Below are the code and all the weights of a small trained network. Each question names an input and a class and asks about switching units off, where a switched-off unit gives its printed mean instead of its output.

import numpy as np


def w(rows, s, z=0):
    codes = np.array(rows[::2]) - 128.0
    scale = np.full(codes.shape[1], s)
    scale[-1] = z or s
    return codes * scale


def f(y):
    return np.maximum(y, 0)


def log_softmax(a):
    a = a - a.max(-1, keepdims=True)
    return a - np.log(np.exp(a).sum(-1, keepdims=True))


def net(x, mask):
    res = np.array(x, float).reshape(1, 4) / 4 @ E
    y = f(res @ A[0][:, :-1].T + A[0][:, -1])
    res = res + np.where(mask, y, B[0][:, -1]) @ B[0][:, :-1]
    return log_softmax(res[-1] @ U[:, :-1].T + U[:, -1])


A, B = {}, {}
E = w([
[145,151,126,60,112,181],'x0',
[162,222,136,55,249,75],'x1',
[186,141,142,148,173,154],'x2',
[180,100,88,110,141,91],'x3',
],0.013)
A[0] = w([
[228,149,141,151,229,135,90],'N0',
[244,114,110,112,188,97,141],'N1',
[104,209,174,205,133,96,162],'N2',
[205,97,102,190,181,134,47],'N3',
[147,159,237,168,119,246,154],'N4',
[248,118,127,139,243,116,151],'N5',
[147,107,60,66,151,82,62],'N6',
[131,151,203,145,92,175,105],'N7',
[170,53,104,75,35,149,47],'N8',
[126,65,111,207,77,124,5],'N9',
[182,159,132,51,97,168,44],'N10',
[139,135,85,54,132,116,31],'N11',
[124,143,163,222,148,69,90],'N12',
[148,201,176,62,46,183,254],'N13',
[193,127,195,151,95,177,104],'N14',
[64,181,162,178,227,108,66],'N15',
[205,164,104,96,199,99,39],'N16',
[70,76,95,85,46,189,129],'N17',
[132,95,220,152,163,250,116],'N18',
[240,99,141,176,160,137,27],'N19',
[200,131,123,159,82,222,92],'N20',
],0.011,0.0046)
B[0] = w([
[185,86,205,117,101,30,226],'N0',
[181,158,192,88,226,107,222],'N1',
[83,106,162,162,200,159,178],'N2',
[167,66,108,58,184,79,163],'N3',
[160,169,85,166,182,145,204],'N4',
[200,124,200,53,208,111,248],'N5',
[108,186,136,205,136,160,180],'N6',
[103,171,82,149,193,186,167],'N7',
[53,106,91,211,147,128,193],'N8',
[114,91,66,223,146,116,193],'N9',
[49,56,39,174,118,120,175],'N10',
[105,208,86,136,168,114,168],'N11',
[69,99,178,213,152,157,169],'N12',
[65,131,8,127,203,102,218],'N13',
[196,143,162,179,138,180,165],'N14',
[126,234,182,124,203,198,196],'N15',
[197,88,168,68,173,107,225],'N16',
[58,92,94,146,162,75,217],'N17',
[181,217,174,182,149,208,187],'N18',
[198,136,165,89,221,77,163],'N19',
[163,206,164,184,163,199,183],'N20',
],0.011,0.014)
U = w([
[187,107,156,69,167,51,219],'0',
[157,164,182,113,137,125,80],'1',
[214,201,118,141,110,171,65],'2',
[230,66,239,117,5,88,7],'3',
[88,208,117,154,159,236,164],'4',
[114,37,108,197,32,40,130],'5',
[76,155,81,74,113,133,126],'6',
],0.012,0.011)

Each question gives the input, the list of numbers given to net, and the class t.
The units are the neurons (one row each of A and B). Each row of codes is followed by its name. A weight is (code - 128) times the scale printed after its matrix; where a second scale follows, it is the last column's (A, B and U).
mask holds one flag per neuron, in row order. A switched-off neuron (its flag False) gives its mean, the last column of its row in B, instead of its output. The means were averaged over made-up inputs and are rounded, as every weight is.
A unit's drop is (log p(t) with every unit on - log p(t) with that unit switched off) / (log p(t) with every unit on - log p(t) with every unit switched off).
The circuit of an input: a set's keep is (log p(t) with only the set's units on - log p(t) with every unit switched off) / (log p(t) with every unit on - log p(t) with every unit switched off). Starting from the 12 units with the biggest drops (on a tie, the unit counted first), units are removed one at a time, each time the one whose removal leaves the highest keep (on an exact tie, the one counted first), for as long as the keep stays at least 0.8.
units of the circuit, in order: the units of the circuit, biggest drop first
k most important neurons: the k neurons with the biggest drops, biggest first
drop when u is switched off: that unit's drop, to one decimal
input [-3,4,-1,-4], class 4: units of the circuit, in order : (N15)
input [-5,-6,4,1], class 4: 4 most important neurons : (N0, N20, N18, N10)
input [-2,0,2,-2], class 4: 2 most important neurons : (N0, N16)
input [6,-4,8,5], class 2: 2 most important neurons : (N20, N18)
input [1,1,-5,5], class 4: 3 most important neurons : (N0, N5, N16)
input [-3,6,-8,0], class 4: 3 most important neurons : (N0, N15, N5)
input [-8,8,-6,-2], class 1: 2 most important neurons : (N15, N12)
input [4,-4,1,5], class 4: 2 most important neurons : (N0, N20)
input [-6,-8,-8,-5], class 5: drop when N8 is switched off : 0.0
input [2,-7,6,6], class 4: drop when N20 is switched off : 0.2
input [-7,7,-6,0], class 1: drop when N3 is switched off : 0.2
input [5,2,-3,2], class 6: drop when N20 is switched off : 0.1
